Moves between objects:
te: DJ->GB, HZ->RQ, QT->DJ, GG->CZ, RC->RG, DC->FB, JC->LL, TJ->QL, MP->TJ, LL->FD, BF->GJ, SC->NT, NB->GG, CC->QF, RQ->TC, TZ->MM, NQ->JB, CZ->ZR, NT->ZT, GJ->DC, RH->MJ, JN->NL, TT->CC, ZR->SC, FD->NQ, ZT->RC, QF->ZQ, ZQ->HZ, FB->TZ, QL->QT, MJ->FC, GB->RH, NL->TT, PZ->SN, JB->JN, TC->BF, SN->NB, RG->MP, FC->PZ, MM->JC
na: DJ->TT, HZ->MP, QT->CC, GG->MM, RC->TC, DC->SC, JC->NB, TJ->ZQ, MP->HZ, LL->SN, BF->ZT, SC->DC, NB->JC, CC->QT, RQ->RG, TZ->CZ, NQ->FC, CZ->TZ, NT->GJ, GJ->NT, RH->JN, JN->RH, TT->DJ, ZR->FB, FD->PZ, ZT->BF, QF->QL, ZQ->TJ, FB->ZR, QL->QF, MJ->JB, GB->NL, NL->GB, PZ->FD, JB->MJ, TC->RC, SN->LL, RG->RQ, FC->NQ, MM->GG

The rows follow the links: the fewer symbols apart two objects are, the more alike their rows tend to be.

Some objects and rows for them; each showing differs a little:
GG
57 63 -64 6 51 46 59 0 30 -37 -83 6 -15 -21 84 -43 26 16 -16 2 -67 -92 -17 -18 -9 83 -4 81 -88 -37 -51 35 -50 60 -19 -15 29 -97 5 -24 21
PZ
106 -30 -17 81 27 1 -50 19 -48 -42 0 9 -27 22 61 29 6 -3 64 39 -41 -98 -58 33 88 21 45 -8 -46 -156 4 16 -27 -3 18 22 -15 14 3 -21 -76
TJ
-10 -90 23 -104 5 9 83 4 15 8 22 -8 33 -103 -48 -41 -33 30 2 -13 53 117 45 -17 17 -83 -65 12 46 67 -24 -4 -21 -27 -43 40 41 90 39 -64 10
FC
105 -30 -5 96 12 -10 -82 3 -56 -3 24 2 -2 41 38 75 9 -7 28 33 -40 -77 -48 48 78 -4 53 -47 6 -156 17 9 9 -37 33 28 -23 23 -2 -20 -37
FD
40 61 11 19 -29 -84 -13 -23 35 -31 -16 23 -16 99 -42 -4 35 12 -8 19 -47 -97 -34 -13 -43 36 -27 52 10 -22 -53 -17 21 73 -14 -94 4 -143 -31 71 37
GJ
-32 -8 -17 76 -45 8 -56 -18 -72 91 61 7 45 1 16 42 -38 6 -1 49 17 52 16 48 46 -26 75 -89 13 -48 52 -15 27 -101 53 50 -5 75 -42 29 -42
DJ
-21 52 51 -7 23 -56 -25 -75 26 39 108 -33 65 20 -97 -4 -12 19 -18 37 7 45 54 -51 -30 -78 -1 -108 89 -13 -37 -21 26 -70 -7 -24 -23 -30 1 -41 82
ZQ
-77 22 13 -70 61 66 63 -3 56 4 3 -34 -6 -99 -19 -49 -12 -33 -22 -43 23 73 67 -64 -55 -11 -20 -5 -6 88 7 15 -12 -6 -50 34 -14 8 51 -104 68
CC
-5 -64 19 -83 70 61 58 55 46 -84 -54 -4 -54 -102 18 -10 16 -45 45 -72 31 28 6 -8 -13 -5 -56 51 -30 60 19 21 -15 38 -47 52 -2 56 105 -93 -23

Each walk starts at a row. The symbols on each line, taken left to right, move it on to the next object.
Each answer is a row, close to the row of the object it stands for.
start -90 63 4 33 -11 33 -55 -49 -19 85 73 -21 50 0 -21 20 -40 -27 -42 1 13 81 70 -26 -38 -24 75 -107 47 62 60 2 32 -95 26 11 -39 27 -5 3 47
te na te na te -> -73 44 -1 50 -35 34 -57 -43 -50 97 78 -21 43 15 -13 39 -51 -19 -30 28 14 76 33 16 -5 -13 81 -100 41 1 55 -15 25 -96 52 25 -13 58 -40 26 6
na na te te na na -> 6 -47 -39 80 -55 -4 -38 -11 -88 78 41 10 52 -1 54 26 -44 27 0 53 11 25 7 49 78 -34 58 -54 -4 -84 15 -13 3 -72 47 54 26 91 -64 34 -65
start 31 39 33 78 -7 -48 -95 -43 -21 21 83 2 34 62 -48 56 -9 -5 4 26 -15 -27 -3 -13 35 -41 60 -107 68 -89 22 -7 32 -80 37 -16 -42 0 -8 11 8
na na na te te na na -> 33 -86 33 -66 64 39 47 81 2 -97 -61 7 -72 -66 22 36 28 -38 47 -79 36 -9 -34 29 4 1 -50 69 -25 28 21 30 -17 65 -22 33 -13 75 84 -51 -49
te te na na -> -41 -14 2 -91 70 56 67 35 49 -49 -34 -17 -24 -95 1 -21 -16 -38 -9 -44 25 55 41 -50 -36 -5 -49 19 -17 81 0 35 -17 3 -57 39 -17 47 81 -92 24
start 37 -79 37 -47 28 5 -24 87 -4 -96 -61 28 -89 7 5 59 44 -54 48 -74 29 -48 -63 45 4 9 -42 73 -3 25 48 28 22 72 -6 8 -32 56 53 -4 -72
te na te -> 2 52 51 43 -5 -50 -61 -65 -8 39 103 -13 65 62 -79 22 -21 3 -12 31 -23 15 22 -42 -6 -60 39 -113 105 -34 -7 -5 26 -60 9 -46 -38 -27 -2 -17 49
na na te te te na -> 35 48 26 11 -34 -75 -50 3 14 -49 -18 13 -26 109 -51 45 53 -4 10 -22 -20 -104 -61 14 -26 39 -15 29 8 -7 -5 -8 21 81 -4 -76 -23 -102 -25 94 20
start 52 -46 44 6 -11 -33 -43 76 -6 -99 -53 26 -95 63 -14 76 53 -45 58 -64 30 -75 -58 56 3 19 -25 67 -24 1 51 5 19 94 5 -22 -45 12 35 54 -60
na na te te te na -> -39 0 41 -46 19 -36 40 -51 34 37 74 -39 77 -36 -98 -40 -26 37 -27 40 14 77 54 -80 -11 -91 -32 -57 99 31 -56 -7 11 -54 -33 -20 -8 -1 14 -54 79
na te te te na te te -> -29 -43 17 -58 22 4 60 -24 29 19 69 -24 50 -84 -66 -59 -29 37 -5 30 26 115 64 -57 3 -81 -60 -31 62 38 -53 -11 -6 -55 -41 0 23 36 34 -86 43
start 71 -11 18 94 -12 -38 -114 -28 -47 4 74 5 18 69 -5 69 4 3 42 34 -18 -63 -31 20 59 -25 63 -96 35 -121 21 15 18 -66 54 0 -50 7 -11 22 -11
na na te na te -> 41 -7 47 7 -27 -58 -61 52 -2 -78 -35 34 -71 99 -36 67 40 -24 36 -59 18 -111 -59 48 -15 27 -16 54 1 8 49 1 26 86 16 -62 -35 -36 15 81 -17
na te na na te te -> 101 -9 -40 63 55 22 2 10 -23 -42 -40 11 -15 -11 93 3 14 3 48 33 -49 -88 -56 15 66 43 32 39 -68 -142 -20 42 -42 6 2 37 -4 -7 -3 -42 -51
start 50 -54 -63 69 -44 7 -2 -13 -66 47 39 20 48 -4 69 -13 -25 41 22 79 -12 -3 -16 32 97 -31 16 -33 -32 -120 -27 -15 -26 -49 42 49 53 69 -51 10 -70
na na na na te te -> 90 -25 -67 35 -23 -34 43 -30 -17 16 -10 9 71 -4 36 -72 -20 86 -2 84 -49 -47 -28 -8 72 6 -34 39 -36 -98 -97 -19 -48 5 -20 -24 63 -53 -67 11 -6
te te na na na te -> 96 -3 -51 33 55 31 46 9 17 -47 -77 7 -17 -26 105 -36 10 20 20 25 -66 -79 -43 9 31 68 2 67 -83 -102 -32 23 -60 43 -17 16 34 -47 8 -42 -37
start 7 70 -54 -13 36 37 62 -9 49 -20 -94 12 -13 8 55 -48 10 12 -38 -15 -55 -64 -5 -26 -54 90 -11 78 -85 11 -27 13 -48 63 -23 -24 32 -113 -12 -7 29
na na na te te -> 68 30 -41 27 -7 -57 45 -40 10 20 -15 9 45 38 8 -65 21 77 -22 58 -72 -75 -33 -35 36 16 -43 35 -24 -73 -102 -14 -36 31 -32 -40 59 -109 -54 29 14
te te na te na -> 58 62 -17 21 -38 -75 12 -42 38 -16 -16 7 24 67 -16 -56 39 54 -29 30 -63 -89 -24 -21 1 38 -32 30 -22 -29 -60 -16 -5 56 -25 -85 29 -137 -58 52 48
start -74 94 -14 -35 -35 28 -9 10 24 -4 -66 3 -38 57 4 -2 16 -23 -60 -58 -8 1 10 3 -98 91 21 60 -51 113 22 -14 25 73 15 -38 -10 -85 -20 77 38
te na na te te te -> -53 -110 10 -78 -51 27 36 45 -8 -2 -1 2 -24 -61 -17 12 -23 -11 28 -42 94 107 19 47 0 -34 -56 54 16 80 42 -16 19 15 12 33 14 135 17 13 -71
na te na -> -76 -69 20 -36 -68 33 -2 54 -38 13 -19 26 -32 -11 -17 38 2 -32 20 -64 85 67 -11 71 -30 5 -28 59 -2 103 75 -6 35 33 16 29 10 105 4 70 -66
